Each row is followed by its class number.
[-273  139  -66   60  599 -233  112  154 -317  136  329  -99 -613  355
 -112 -264 -542 -139  -31 -257   47   93 -246   64  -23  -50 -204  -92
  392  142  233 -152  134  165 -196 -688   75  147  217]
4
[-117  335  577  -63  310 -473  117  102 -101   54  264   43 -124 -230
   95 -196 -263  123  -72 -243  -40 -147  193 -227 -332  279   29 -269
  292  -73  187 -283  284  146 -382 -349  -93  141  113]
4
[ -21 -106  177   62   -4 -102  178   57  -82 -201 -406  -92   62  700
  176  306 -291 -125  137 -268  -39   63  112  302  -15  -52  367  555
  576 -551  393 -160 -178  164 -302 -368  193 -152 -462]
6
[  24  345  292  -15  244 -285  469  344  195  237   60  257  126   74
 -119 -282 -118 -252  -13   20 -144  486   22 -311  217 -127  121 -104
   49 -127   10 -202  136 -130  -97 -292 -454   10   93]
6
[ -98 -149  461  -77   53 -100  165 -182  -93 -328 -129  -42  -50  712
  147  555 -374   85  326 -289 -117  100 -239  363 -183   52  153  447
  576 -532  265   77  -67   92   21 -334    8  -96 -513]
4
[   3  353  120    8  207 -274  418  276  226  167  -70  211  197  121
 -136 -383  -53 -190    2   71  -99  520  -92 -372  309 -166  133  -16
   57 -198   46 -220  160 -124 -188 -208 -338  -65  -15]
2
[-121 -226  409  -66  -36  -75  200 -234  -33 -375 -169  -51   58  720
  122  553 -293   66  313 -279 -158   96 -272  441 -141   94  141  498
  545 -493  295   51  -65  129  -34 -223   51 -103 -565]
7
[  69  370  657   59  423 -328  358  109   17  200  250  302  -80  159
 -144 -315 -371 -221  -36 -107 -204  442  121 -578   53  -41  -67 -335
  387 -258   -2 -132  345 -232   70 -484 -377   47   54]
3
[  19  -97  263  -38  -28 -129  207   99   -6 -167 -443   21   62  605
  194  240 -324  -84  170 -279  -31   19  247  236  -36   33  379  474
  610 -560  325 -145 -365  136 -305 -425  161 -203 -354]
6
[ -18  -24  632 -175 -104 -354   -4  -36 -115  -49 -354  116  183  500
  179  535 -160  157   49 -290 -243 -132   28   96 -199  528  221 -141
  434 -397  282  -11 -101  377  -51 -456  -32 -181 -439]
2
[  65  351  544   20  375 -101 -328  143   59   30  215  121 -188  -80
  194 -394 -423   53  -40 -158   41   89   66 -264 -137 -120   16 -337
  266  -70  211 -242  427 -204  112 -631  -86  206    5]
7
[  50  403  538  -53  417 -135 -432   99  102  -51   95  149 -203  -45
  204 -494 -446   94   20 -209   86  114   42 -390 -194  -79  -27 -308
  396  -99  296 -307  462 -253  103 -705  -85  151  -56]
2
[-311  105   44  -65  525 -478  150  -83 -122  -30   93 -111 -246  280
 -244  -95 -484   15  -84 -310  -31   83 -385  -43 -204  127 -371 -221
  270   87  389   55 -141  230 -183 -646  100   78   26]
6
[ -11  -81  137  -46  -51 -128   36   55   57 -193 -548  -43  160  659
  253  204 -286  -45  216 -218   23   -2  161  280   -6   14  364  502
  570 -515  373 -138 -346   99 -345 -390  333 -190 -424]
2
[-327   97  -76  -27  561 -245  110   56 -226   66  271  -44 -545  344
  -37 -206 -472 -111   -2 -333   55   38 -328   29    7  -22 -218  -38
  398  207  275  -77   53   82 -217 -682   98  231  253]
7
[ -81  347  536  -59  351 -405    2  138 -175  122  443   12 -200 -317
  198 -178 -221  117  -61 -171  -63 -236  242 -110 -401  270   39 -350
  302   22  138 -229  285   67 -223 -381 -180  240  221]
2
[-117  295  567   -9  292 -338   -1   61 -151   56  469   19 -202 -292
  148 -202 -239  121  -69 -206  -67 -274  206  -75 -369  276   37 -286
  331   19  198 -302  383   53 -236 -278 -102  302  155]
7
[  28  420  553  -51  431  -96 -236  139   94   90  113  155 -241  -97
  298 -248 -362  -48  -90 -311   30  100  -37 -337 -136 -192  -61 -255
  269  -13  195 -253  430 -173   26 -701 -206  258   64]
0
[  17  363  300   20  242 -337  628  324  164  194   96  250  218   85
 -143 -275  -64 -253  -41  133 -176  575   26 -355  300 -129  158 -136
   26 -236  -43 -190  199 -109 -166 -204 -412  -67   16]
7
[  12  185  618   96  294 -423  392  -33  209 -134  119  163 -180  182
 -125 -340 -355 -118  148 -293 -234  496  -86 -510 -220  -53  -50  -83
  546 -387  179 -231  338 -105  -14 -387 -373   34  -93]
4
[  21  329  287    7  265 -263  597  279  149  174   84  242  123  138
 -143 -230 -170 -283   22   24 -224  538   43 -337  192 -116  136  -35
  134 -317   31 -242  239 -121 -135 -239 -429  -35    5]
1
[ -14  334  567    8  383 -332  260   66   43  193  159  303  -98  273
 -206 -262 -413 -231  -41 -191 -221  424   -8 -564   68  -11 -129 -320
  421 -167   72 -118  290 -213  101 -505 -284  101   51]
1
[-353  106 -104    1  487 -401  188  -39 -144   67   80 -213 -189  374
 -260  -40 -475   -1 -154 -281  -71  106 -493  -78  -91   80 -374 -170
  172   78  359   94  -76  295 -199 -627  227   69  -49]
4
[ 100  -18  187   -2  263 -278  710   30 -475  321  579  -16 -146 -247
  -34   98 -281 -177  -78   45 -282   28  222  248 -153   91 -103 -327
   59   -5 -248  169 -492  177 -352 -276   54   24  420]
3
[ -33   -6  484 -136 -157 -275   -3  -15  -74  -18 -388   66  185  463
  166  523 -101  168  -51 -319 -154 -192 -101   76 -120  424  237  -23
  352 -321  284   25 -119  456 -127 -351  -37 -139 -428]
5
[  17  241  519  139  319 -339  340    4  152 -123  204  100 -261  138
  -30 -284 -282 -104  115 -282 -223  374 -147 -432 -221  -72   36   16
  499 -297  143 -222  451  -90  -77 -379 -460  114  -62]
7
[-311  152  -50   -7  614 -279   87  100 -264   68  256  -94 -583  353
 -137 -222 -574  -75  -42 -342   52   65 -304    4   31  -38 -232 -104
  395  158  327 -120  118  166 -137 -739   68  215  192]
6
[-164    1  357 -244 -107  -96  224   73   61 -247 -705  -57  257  840
  -76  308 -140   96   42 -305  -89   95   14  109  120  322  160  205
   74 -308  550  -99  -81  520 -151 -196   48  -81 -547]
1
[-143  -64  279 -239 -112  -70  113   80   19 -300 -610 -106  135  787
  -27  345  -96   82  104 -200  -31  -18  -45  345  103  286  190  279
   91 -306  501  -98  -89  520   10 -187  -46  -53 -499]
0
[ -37  334  130   15  235 -218  289  270  179  170   29  213   90   91
  -92 -376  -95 -173  -39   -7  -85  449 -109 -392  228 -162  174  -35
  104 -137  117 -238  263 -133 -168 -265 -377    2  -28]
6
[ -11    8  623 -165  -67 -258  -82   23 -152   28 -322  102   87  509
  149  479 -211  150   29 -338 -156 -153   39  169 -221  440  197  -82
  434 -342  274   -6 -104  382  -54 -380  -43 -167 -362]
8
[ -16 -143  205  -31 -113 -109  230   11   22 -219 -501  -18  125  666
  172  316 -267  -68  162 -240  -33   22  153  281   41   28  356  568
  555 -586  294  -86 -353  190 -349 -289  265 -218 -442]
0
[  41  -77  -39   26  130 -198  524  122 -316  339  457 -107  -33 -210
  -74   32 -225 -142  -98  128 -239  -81  103  284   28   58  -57 -218
  -84   84 -254  178 -589  178 -306 -206  187    4  354]
5
[ -66  299  461   89  454 -277  228   58   68   88  109  233 -181  374
 -210 -304 -418 -229  -16 -224 -225  416 -239 -583  118  -32 -133 -214
  402 -195  167 -150  433 -137  137 -568 -301  120 -126]
5
[ -36  331  364  -66  399  -71 -536  121  166   19  109  130 -299  -50
  245 -427 -400   35   -3 -300  141   21 -196 -240 -121 -174  -85 -178
  366   74  283 -297  406 -234  134 -713  -64  267   49]
0
[   1   55  653 -149 -117 -292  -46   11 -149   -8 -289   86  115  421
  232  501  -93  195   23 -296 -163 -180   97  146 -239  438  274  -58
  352 -334  231   15   -6  373  -87 -360 -183 -131 -356]
2
[  -4  357  608   61  415 -374  339  104   62  119  135  263  -55  293
 -263 -246 -386 -229  -55 -159 -270  519  -64 -639   55   58  -94 -342
  393 -242  109 -150  394 -110   89 -476 -348   47  -95]
8
[  20  375  643   82  384 -339  386   72    9  181  203  299 -111  226
 -183 -298 -366 -226  -37 -142 -234  436   61 -607   66  -20  -43 -289
  384 -273   34 -126  398 -175   41 -479 -461   50   -2]
4
[-329  117   16  -94  553 -377  -22  -62 -148  -55  106 -147 -389  376
 -199 -157 -562   62  -74 -379    3   56 -395  -85 -258  102 -397 -147
  368   61  438  -20   -5  175 -150 -712  229   91   35]
1
[ -74  272  212  -16  202 -309  376  173  242  166  -51  263   90  175
 -114 -331 -123 -228   35  -61 -100  487 -164 -339  213 -150   74    9
  204 -205  112 -228  171 -156 -106 -297 -309    4   -9]
4
[  15  -78  -18   17  134 -196  513   50 -329  341  493 -116  -24 -250
  -93   26 -251 -115  -72  163 -210 -142  163  377   41   37  -88 -252
 -169   88 -248  228 -602  141 -314 -104  171   39  389]
5
[ -26  -16  654 -148  -97 -303 -119  -64 -126  -81 -338  107   92  436
  222  468 -198  199   19 -368 -155 -234  -36  128 -280  490  211  -80
  451 -379  327  -56   -3  425  -78 -425  -63 -130 -428]
4
[-110  -81  523 -198 -129 -124  299  -23  -19 -265 -579    5  158  740
  -73  369 -125   82  107 -246 -121   41   71  257   34  357  211  253
  180 -448  500 -121  -48  535  -79 -147  -94  -73 -564]
6
[ -55  -73  -53   -5  201 -142  362   69 -278  296  466 -139 -164 -138
 -118  -49 -290 -112  -55   61 -191  -64   -7  377    1    5 -177 -158
  -27  122 -151  125 -453  148 -233 -175  168   52  334]
8
[  56  407  707   27  427 -392  381  170    4  314  270  334  -32  158
 -190 -232 -357 -203  -66  -69 -260  432  159 -599   54   42  -56 -474
  245 -217  -59    4  247 -187   44 -446 -462   19  116]
8
[  46  332  274  -18  181 -226  485  258  199  177    1  220  175   78
 -163 -354  -87 -203   -5   83 -139  497   13 -366  241 -127  115 -100
   -6 -212   20 -214  160 -148 -150 -155 -352  -51    9]
7
[ -38  336  180   -1  218 -243  351  212  211  161    7  253   98   65
  -91 -267  -78 -231  -18  -16 -125  456 -146 -330  179 -141  107   35
   84 -132   52 -259  296 -115 -196 -210 -366   50   20]
1
[  30  391  564    5  431 -146 -448  129  -19   42  211  165 -195 -175
  299 -360 -353   66  -43 -200   91   34  122 -271 -273 -112   63 -340
  291   40  228 -273  445 -238   30 -668 -123  232   63]
6
[   4  367  403   13  440 -129 -360  125   43   28  146  116 -217   -9
  227 -331 -383   22  -14 -207   17  131 -105 -310 -111 -152  -17 -271
  377  -39  235 -270  427 -212  122 -733  -73  211  -36]
2
[-145  -26  338 -221  -54  -15  240   87   -3 -235 -587  -72  157  822
    3  467 -125   37   78 -225  -82   64  -56  265   91  265  175  285
   69 -293  433  -33  -67  537  -61 -203  -55  -35 -519]
0
[-118  -44  320 -269 -172 -104  312  107   95 -170 -669  -40  310  761
  -88  313  -92   72   96 -182  -48   37   72  287  225  317  177  237
   14 -323  454  -52 -234  482  -41 -150   29  -86 -456]
3
[-305   59  -94  -16  562 -236  149   69 -181   12  233  -73 -618  376
 -166 -319 -584  -69   35 -321   55   75 -391   20   33   16 -251  -40
  422   91  309 -122   49  189 -140 -658  140  161  150]
5
[  17  227  581  104  293 -414  332   11  188  -60  157  130 -152  109
   -6 -220 -246  -97  108 -284 -251  405  -28 -540 -258  -45   90  -81
  402 -304  131 -179  379  -95 -143 -396 -432   94  -29]
5
[ -19  265  161   20  207 -206  308  191  140  112    2  188   85  109
 -129 -318  -81 -166  -14    1 -101  430 -127 -302  175 -148  111  -20
  107 -161  148 -225  217  -72  -85 -219 -343   27  -50]
6
[  11  291  218  -46  221 -263  406  256  146  147   90  274   68   97
  -95 -345 -109 -245   13    5 -120  506  -32 -272  153 -133  113  -37
  160 -180   64 -265  202 -157 -162 -208 -375  -10   92]
1
[ -31  322  582   43  464 -286  294   79   -1  172  154  266 -167  383
 -239 -255 -392 -216  -25 -163 -213  460 -128 -532   63    2 -134 -253
  371 -251   84 -134  408 -163  157 -486 -355   63  -60]
3
[   7  316  271   31  192 -295  434  241  201  161   40  224  146  105
 -136 -323  -76 -195   -2   94 -146  471  -64 -277  219 -101  101 -121
   60 -202   66 -228  249  -98  -91 -186 -335  -12  -35]
7
[ -51  299  667  -41  355 -401   90  134 -236   98  512   29 -273 -278
   99 -186 -265  103  -55 -146 -123 -181  304  -82 -409  290   33 -364
  297 -121  114 -287  364  116 -217 -323 -186  152  159]
0
[ -72  -70  -81   13  247 -186  412   74 -320  324  475 -117 -160 -186
  -32   21 -258 -120  -88   36 -181 -144   -4  348   10    3 -134 -208
  -40  182 -156  202 -572  141 -232 -306  115  111  391]
6
[  -8  307  269   44  271 -284  433  231  202   82   37  252   53  163
  -49 -300  -89 -218   64   -7 -146  585  -89 -400  130 -238  159   18
  142 -245   58 -234  308 -177 -204 -199 -382  -16  -37]
5
[ -32  -76   -2  -33  161 -236  478   63 -309  280  427  -94  -93 -139
 -103  -92 -236  -29  -48  109 -174  -30  119  232    4   49  -73 -227
  -76   46 -185  192 -560  136 -331 -179  222  -49  342]
5
[  50  395  640   82  383 -388  461  143   20  247  232  286   -6  222
 -160 -212 -352 -266  -66 -142 -307  505   88 -623   48  -20  -21 -341
  349 -256  -16  -85  361 -184    2 -432 -409   50   35]
1
[  62  366  518    4  393 -120 -149  160   49   78  160  200 -180  -95
  299 -247 -291  -48  -67 -274  -48  138  -29 -448 -107 -104   74 -275
  347  -24  159 -293  376 -157  -14 -730 -159  254   60]
5
[-364  118 -105  -58  448 -371  -90  -63  -43   -2   44 -172 -282  386
 -195 -153 -440   64 -108 -365   -2   78 -490 -112 -147   63 -377 -132
  297  146  458    3   29  155 -143 -691  174  110  -12]
2
[ -82  279  531   36  243 -318   89  113 -197  144  472  -24 -125 -343
  121 -160 -161  145  -80 -129  -71 -241  287  -24 -329  216  111 -260
  175   -7  132 -227  278  122 -350 -154 -141  208  117]
6
[  23  308  217  -56  209 -243  428  257  195  199    3  285   97  103
  -59 -357  -92 -211   41    8 -117  492    7 -384  216 -129  144  -61
  142 -218   31 -190  105 -200 -156 -276 -409  -56   75]
2
[ -14 -138  185   21  -98 -137  177   32  -74 -183 -452  -67   83  635
  166  301 -217  -91  128 -200  -81   77  111  337   -1   15  350  486
  586 -566  342 -155 -280  227 -311 -311  367 -223 -519]
8
[ -93  -63  345 -257 -160  -57  256  122    6 -225 -602  -77  248  775
  -93  360  -99   92   93  -83 -110   48  124  282  190  331  230  189
  -26 -385  400  -65 -160  520  -27 -135   -5 -153 -507]
0
[ -27   74  632 -157    9 -281  -22   27 -217    3 -256  129  -50  429
  307  547 -168   81  -18 -417 -159 -211  -25  126 -314  436  203  -47
  492 -294  273  -73   95  404  -86 -465 -192  -60 -275]
1
[ -23   47  642 -194  -73 -346 -201   14 -149  -42 -313  131   80  383
  289  492 -134  205    6 -376 -100 -184   16   75 -312  464  281 -143
  493 -272  293  -16  -27  394 -101 -407  -62 -121 -347]
8
[ -11   -8  686 -175  -79 -305   95   49 -163   51 -305  150  121  484
  164  596 -143  102  -30 -374 -221 -146   57  129 -180  465  209 -104
  410 -323  235    5 -166  436  -85 -465 -192 -162 -334]
6
[ -97  -19  368 -161  -98   20  318  100  -41 -243 -557 -105  178  781
  -25  377  -93   49   87 -160 -116   33   26  318  109  286  213  292
   49 -348  436 -121   -3  539  -62 -126  -73  -62 -548]
7
[ -20  333  547   73  465 -318  327  152   -3  170  221  243 -117  357
 -275 -247 -455 -281  -68 -151 -277  487  -70 -504   73  -11 -159 -291
  391 -222   66 -141  391 -148  169 -534 -352   46  -36]
1
[   1   36  601 -142  -86 -233 -234   28 -166   -7 -245   61    6  358
  240  436 -170  200    3 -391 -116 -246   16  171 -303  421  260  -72
  453 -271  309  -61   37  412  -50 -383  -95  -60 -339]
8
[ -44  -18  570 -141 -102 -253 -168  -63 -201   10 -296   85   66  443
  158  516  -99  153  -25 -352 -163 -189 -130  184 -273  448  184  -47
  426 -306  310 -102   98  419   -3 -342  -55  -88 -433]
3
[-101  -16  261 -245  -98 -102  282  166   16 -193 -597  -83  241  759
  -95  354 -117   60   62 -144  -74    7   22  288  206  336  182  151
   10 -297  431  -47 -239  541   -2 -210  -54  -98 -427]
0
[-295   76  -86    6  628 -231  160   92 -317  127  366 -112 -653  350
 -132 -184 -556 -162    6 -311    2   79 -343  136  -26  -31 -249  -46
  348  192  256 -101   95  178 -204 -703   24  222  248]
6
[  18 -143  207  -24 -101 -152   88   33  -37 -151 -426   33   67  601
  233  217 -213  -88  182 -216  -20  -13  155  282  -67   29  403  496
  606 -564  322 -157 -284  124 -355 -292  237 -216 -398]
5
[-174  -66  341 -294    4  -83  207  149   65 -263 -586  -64  131  899
  -67  295 -269   84  116 -269  -74   80   13  200  168  317  134  165
  141 -338  520  -64 -175  517    4 -357   41  -63 -470]
0
